Here is a tiny trained network, its code and every weight. The questions are about switching its units off for an input and a class, where a switched-off unit gives its printed mean instead of its output.

import numpy as np


def w(rows, s, z=0):
    codes = np.array(rows[::2]) - 128.0
    scale = np.full(codes.shape[1], s)
    scale[-1] = z or s
    return codes * scale


def f(y):
    return np.maximum(y, 0)


def log_softmax(a):
    a = a - a.max(-1, keepdims=True)
    return a - np.log(np.exp(a).sum(-1, keepdims=True))


def net(x, mask):
    res = np.array(x, float).reshape(1, 6) / 4 @ E
    y = f(res @ A[0][:, :-1].T + A[0][:, -1])
    res = res + np.where(mask, y, B[0][:, -1]) @ B[0][:, :-1]
    return log_softmax(res[-1] @ U[:, :-1].T + U[:, -1])


A, B = {}, {}
E = w([
[235,38,166,231,126,147,236,125,181],'x0',
[53,2,106,125,145,102,103,205,130],'x1',
[30,96,212,156,223,72,193,115,20],'x2',
[227,93,167,126,95,73,166,218,107],'x3',
[116,120,185,124,105,223,63,236,52],'x4',
[106,151,193,49,135,106,191,187,79],'x5',
],0.0088)
A[0] = w([
[177,9,72,179,77,100,196,220,170,240],'n0',
[106,66,111,154,145,83,115,30,157,129],'n1',
[203,191,125,90,97,205,77,116,191,150],'n2',
[116,142,161,57,61,156,88,120,126,169],'n3',
[180,147,149,230,211,102,142,33,176,182],'n4',
[91,150,47,51,125,165,47,115,148,208],'n5',
[19,133,214,95,194,142,113,184,35,182],'n6',
[156,136,85,206,171,128,133,23,193,167],'n7',
[102,128,210,50,178,78,114,185,20,240],'n8',
[117,168,113,77,132,159,127,89,254,254],'n9',
[155,179,132,73,227,107,177,148,51,153],'n10',
[196,161,251,92,158,78,198,171,67,167],'n11',
[98,60,139,116,158,130,90,140,189,159],'n12',
[161,173,91,69,85,152,52,77,171,113],'n13',
[138,122,91,181,190,93,173,38,181,137],'n14',
[184,58,87,145,109,143,167,192,120,188],'n15',
[30,93,124,116,111,189,42,87,96,203],'n16',
[192,90,114,210,138,165,136,171,157,105],'n17',
[108,212,86,96,102,194,98,157,138,148],'n18',
[58,107,34,85,106,113,102,175,179,203],'n19',
[106,167,115,179,182,100,146,2,142,153],'n20',
[84,102,154,116,148,119,83,106,91,98],'n21',
[150,242,116,84,58,146,66,112,126,158],'n22',
[148,69,136,50,149,49,155,174,186,183],'n23',
[153,195,73,92,81,175,71,155,137,113],'n24',
[206,80,184,228,160,183,185,178,108,167],'n25',
[19,110,127,143,165,166,66,145,79,95],'n26',
],0.0082,0.0044)
B[0] = w([
[176,39,170,207,125,76,81,46,242,242],'n0',
[55,186,119,191,106,79,89,67,128,183],'n1',
[173,192,136,105,119,241,138,158,155,203],'n2',
[139,120,91,88,147,163,200,192,134,168],'n3',
[78,164,147,161,40,202,70,84,87,216],'n4',
[128,164,56,84,212,161,143,128,164,206],'n5',
[58,49,98,149,192,73,129,242,40,247],'n6',
[87,211,96,161,56,196,79,74,101,221],'n7',
[59,99,134,129,150,35,219,234,99,238],'n8',
[149,162,100,116,127,156,116,46,161,206],'n9',
[92,187,150,85,80,114,170,182,95,187],'n10',
[141,135,236,94,24,59,217,226,127,214],'n11',
[140,125,95,189,156,105,73,95,165,167],'n12',
[175,178,47,88,119,176,134,87,161,194],'n13',
[20,154,124,242,87,147,108,44,125,204],'n14',
[216,62,177,195,135,122,138,94,184,195],'n15',
[144,106,2,108,169,189,6,165,100,208],'n16',
[227,127,151,186,72,190,92,125,165,192],'n17',
[161,136,77,38,195,195,181,129,134,181],'n18',
[137,115,86,118,230,109,159,53,139,187],'n19',
[38,163,66,133,41,140,111,122,8,205],'n20',
[152,91,119,138,146,176,104,161,82,165],'n21',
[115,140,120,68,130,200,182,150,137,199],'n22',
[122,153,178,140,160,26,177,92,188,176],'n23',
[216,136,115,57,132,171,146,145,168,182],'n24',
[177,105,225,192,69,187,111,183,142,225],'n25',
[76,29,90,134,195,151,56,181,51,201],'n26',
],0.0064,0.016)
U = w([
[63,218,106,172,54,159,74,19,93,80],'0',
[114,126,209,98,89,54,203,195,108,48],'1',
[227,64,221,192,69,155,76,102,207,254],'2',
[130,102,111,147,209,24,97,2,231,101],'3',
[182,194,81,6,155,214,130,101,196,105],'4',
[92,45,98,141,245,124,54,185,71,205],'5',
],0.0079,0.00059)

Each question gives the input, the list of numbers given to net, and the class t.
The units are the neurons (one row each of A and B). Each row of codes is followed by its name. A weight is (code - 128) times the scale printed after its matrix; where a second scale follows, it is the last column's (A, B and U).
mask holds one flag per neuron, in row order. A switched-off neuron (its flag False) gives its mean, the last column of its row in B, instead of its output. The means were averaged over made-up inputs and are rounded, as every weight is.
A unit's drop is (log p(t) with every unit on - log p(t) with that unit switched off) / (log p(t) with every unit on - log p(t) with every unit switched off).
The circuit of an input: a set's keep is (log p(t) with only the set's units on - log p(t) with every unit switched off) / (log p(t) with every unit on - log p(t) with every unit switched off). Starting from the 12 units with the biggest drops (on a tie, the unit counted first), units are removed one at a time, each time the one whose removal leaves the highest keep (on an exact tie, the one counted first), for as long as the keep stays at least 0.8.
circuit, biggest first: the units of the circuit, biggest drop first
unit that matters most: the unit with the biggest drop
top k neurons: the k neurons with the biggest drops, biggest first
drop when u is switched off: that unit's drop, to one decimal
input [-7,-6,6,7,5,-4], class 1: circuit, biggest first	(n11)
input [-1,-3,8,1,8,2], class 1: top 2 neurons	(n11 n8)
input [5,-8,7,7,-3,-6], class 0: top 2 neurons	(n4 n20)
input [-6,7,2,-7,-5,-4], class 5: top 2 neurons	(n26 n16)
input [3,8,-2,2,4,6], class 2: top 2 neurons	(n0 n15)
input [4,-4,8,6,-5,-3], class 0: top 3 neurons	(n4 n20 n14)
input [-8,3,-4,-8,5,5], class 5: top 4 neurons	(n6 n26 n16 n8)
input [-7,-5,1,-4,8,-1], class 5: top 2 neurons	(n6 n26)
input [8,8,6,1,7,5], class 1: top 3 neurons	(n8 n6 n11)
input [-8,-7,2,-6,0,5], class 4: top 2 neurons	(n22 n18)
input [-5,-5,2,5,7,-6], class 5: drop when n7 is switched off	0.4
input [-1,0,4,6,2,-5], class 1: drop when n16 is switched off	0.1
input [6,6,-1,-3,-5,-8], class 0: drop when n23 is switched off	0.0
input [-4,-1,4,-6,-5,4], class 5: unit that matters most	n6
